Below are the code and all the weights of a small trained network. Each question names an input and a target symbol and asks about switching units off, where a switched-off unit gives its printed mean instead of its output.

import numpy as np


def w(rows, s, z=0):
    codes = np.array(rows[::2]) - 128.0
    scale = np.full(codes.shape[1], s)
    scale[-1] = z or s
    return codes * scale


def norm(h):
    return h / np.sqrt((h * h).mean(-1, keepdims=True) + 1e-5)


def f(y):
    return np.maximum(y, 0)


def softmax(a):
    e = np.exp(a - a.max(-1, keepdims=True))
    return e / e.sum(-1, keepdims=True)


def log_softmax(a):
    a = a - a.max(-1, keepdims=True)
    return a - np.log(np.exp(a).sum(-1, keepdims=True))


def net(x, mask):
    ids = ['ΓΘΦδζηπ'.index(c) for c in x.split()]
    T = len(ids)
    res = E[ids] + P[:T]
    u = 0
    for l in range(2):
        r = norm(res)
        for j in range(2):
            rows = slice(4 * j, 4 * j + 4)
            q, k, v = (r @ M[l][rows].T for M in (Q, K, V))
            z = softmax(np.where(np.tri(T) > 0, q @ k.T / 4**0.5, -1e9)) @ v
            o = O[l][rows]
            res = res + np.where(mask[u + j], z, o[:, -1]) @ o[:, :-1]
        u += 2
        y = f(norm(res) @ A[l][:, :-1].T + A[l][:, -1])
        res = res + np.where(mask[u : u + 8], y, B[l][:, -1]) @ B[l][:, :-1]
        u += 8
    return log_softmax(norm(res)[-1] @ U[:, :-1].T + U[:, -1])


Q, K, V, O, A, B = {}, {}, {}, {}, {}, {}
E = w([
[201,153,154],'Γ',
[109,88,186],'Θ',
[203,137,85],'Φ',
[160,176,70],'δ',
[156,178,70],'ζ',
[177,107,95],'η',
[3,141,35],'π',
],0.018)
P = w([
[173,142,95],'0',
[161,123,78],'1',
[133,140,129],'2',
[154,93,70],'3',
[141,160,130],'4',
[157,68,61],'5',
[136,174,128],'6',
[177,37,50],'7',
[138,196,127],'8',
[173,6,35],'9',
[135,175,128],'10',
],0.018)
Q[0] = w([
[195,126,20],'0.h1',
[113,157,194],'0.h1',
[97,142,135],'0.h1',
[62,140,183],'0.h1',
[95,166,220],'0.h2',
[131,127,144],'0.h2',
[118,35,4],'0.h2',
[150,142,35],'0.h2',
],0.033)
K[0] = w([
[62,255,207],'0.h1',
[185,24,119],'0.h1',
[115,101,135],'0.h1',
[141,47,96],'0.h1',
[133,212,219],'0.h2',
[136,137,133],'0.h2',
[157,74,3],'0.h2',
[75,38,87],'0.h2',
],0.028)
V[0] = w([
[105,139,126],'0.h1',
[39,85,78],'0.h1',
[170,47,108],'0.h1',
[136,61,102],'0.h1',
[39,174,72],'0.h2',
[92,52,254],'0.h2',
[145,201,201],'0.h2',
[66,84,112],'0.h2',
],0.031)
O[0] = w([
[122,141,116,141],'0.h1',
[66,107,99,154],'0.h1',
[149,24,179,80],'0.h1',
[122,56,153,100],'0.h1',
[77,171,34,208],'0.h2',
[62,139,251,2],'0.h2',
[170,207,147,28],'0.h2',
[59,111,122,168],'0.h2',
],0.035,0.031)
A[0] = w([
[40,27,137,253],'0.n1',
[127,124,124,140],'0.n2',
[122,100,81,143],'0.n3',
[3,163,71,169],'0.n4',
[6,92,94,136],'0.n5',
[151,245,119,175],'0.n6',
[125,65,103,92],'0.n7',
[151,29,106,85],'0.n8',
],0.031,0.0048)
B[0] = w([
[253,106,217,174],'0.n1',
[134,127,118,136],'0.n2',
[171,43,66,197],'0.n3',
[27,101,95,252],'0.n4',
[62,21,79,220],'0.n5',
[64,226,85,153],'0.n6',
[193,76,126,160],'0.n7',
[164,112,195,151],'0.n8',
],0.045,0.031)
Q[1] = w([
[102,100,65],'1.h1',
[86,58,55],'1.h1',
[60,2,47],'1.h1',
[160,178,192],'1.h1',
[130,119,182],'1.h2',
[65,117,57],'1.h2',
[122,44,207],'1.h2',
[65,202,125],'1.h2',
],0.033)
K[1] = w([
[126,195,150],'1.h1',
[78,138,63],'1.h1',
[68,41,2],'1.h1',
[166,97,166],'1.h1',
[183,95,116],'1.h2',
[82,201,81],'1.h2',
[167,113,18],'1.h2',
[216,119,184],'1.h2',
],0.035)
V[1] = w([
[89,130,125],'1.h1',
[172,113,164],'1.h1',
[250,78,195],'1.h1',
[139,111,167],'1.h1',
[249,218,221],'1.h2',
[128,134,141],'1.h2',
[241,115,60],'1.h2',
[122,89,64],'1.h2',
],0.014)
O[1] = w([
[115,129,109,142],'1.h1',
[135,155,145,86],'1.h1',
[156,174,220,46],'1.h1',
[124,165,142,95],'1.h1',
[5,238,79,2],'1.h2',
[132,143,110,116],'1.h2',
[41,85,247,164],'1.h2',
[135,73,189,192],'1.h2',
],0.017,0.018)
A[1] = w([
[104,88,122,3],'1.n1',
[170,130,89,76],'1.n2',
[126,193,135,61],'1.n3',
[24,91,102,170],'1.n4',
[112,253,122,170],'1.n5',
[155,198,129,210],'1.n6',
[113,94,119,126],'1.n7',
[169,181,177,123],'1.n8',
],0.046,0.0025)
B[1] = w([
[111,99,149,182],'1.n1',
[116,206,155,166],'1.n2',
[65,130,72,136],'1.n3',
[106,2,151,254],'1.n4',
[3,136,56,145],'1.n5',
[80,88,89,141],'1.n6',
[108,129,147,183],'1.n7',
[53,182,152,140],'1.n8',
],0.065,0.035)
U = w([
[45,180,92,178],'Γ',
[132,130,198,253],'Θ',
[171,119,130,104],'Φ',
[171,139,83,125],'δ',
[189,146,41,161],'ζ',
[212,86,124,63],'η',
[108,2,88,140],'π',
],0.0099,0.003)

Each question gives the input, a string of symbols that net reads in full, and the target symbol t.
The units are the heads (4 rows each of Q, K, V and O) and the neurons (one row each of A and B). Each row of codes is followed by its name. A weight is (code - 128) times the scale printed after its matrix; where a second scale follows, it is the last column's (O, A, B and U).
mask holds one flag per unit, layer by layer, with each layer's heads first. A switched-off unit (its flag False) gives its mean, the last column of its rows in O or B, instead of its output. The means were averaged over made-up inputs and are rounded, as every weight is.
A unit's drop is (log p(t) with every unit on - log p(t) with that unit switched off) / (log p(t) with every unit on - log p(t) with every unit switched off).
unit that matters most: the unit with the biggest drop
k most important neurons: the k neurons with the biggest drops, biggest first
k most important neurons of layer l: the k neurons of layer l with the biggest drops, biggest first
which heads matter: for each layer, one digit per head in row order, 1 if its drop is at least 0.15 and else 0, layers parted by /
drop when u is switched off: that unit's drop, to one decimal
input Θ ζ δ π η ζ Φ Θ, target ζ: which heads matter : 11 / 00
input ζ Γ ζ Φ δ π π η Γ, target Γ: which heads matter : 01 / 00
input π ζ δ π Θ, target Θ: unit that matters most : 0.h2
input Γ Θ π Γ Φ Φ Γ δ η η ζ, target Γ: which heads matter : 11 / 00
input ζ Θ ζ, target Θ: which heads matter : 01 / 00
input ζ Φ ζ, target ζ: 2 most important neurons : [1.n4 0.n4]
input δ δ π δ π ζ δ δ, target ζ: 2 most important neurons of layer 1 : [1.n4 1.n2]
input π ζ Γ δ, target ζ: which heads matter : 10 / 00
input ζ π π Θ ζ, target Θ: 4 most important neurons : [0.n1 0.n4 0.n3 0.n5]
input Γ Φ ζ, target Γ: which heads matter : 11 / 01
input π π δ Θ Φ, target Θ: 2 most important neurons of layer 1 : [1.n4 1.n8]
input π π Γ ζ δ Φ, target ζ: 3 most important neurons : [1.n4 0.n4 0.n5]
input Θ ζ Γ ζ δ, target Γ: 2 most important neurons of layer 0 : [0.n5 0.n6]
input π π π η ζ ζ, target ζ: 3 most important neurons of layer 0 : [0.n4 0.n5 0.n1]
input δ ζ Γ Γ δ, target Γ: 2 most important neurons : [0.n5 1.n5]
input ζ Γ Φ ζ ζ Φ, target ζ: drop when 0.n5 is switched off : 0.5
input δ π ζ π ζ δ Γ, target Γ: drop when 0.h2 is switched off : 0.4
input η Θ δ, target Θ: drop when 0.n6 is switched off : 0.0
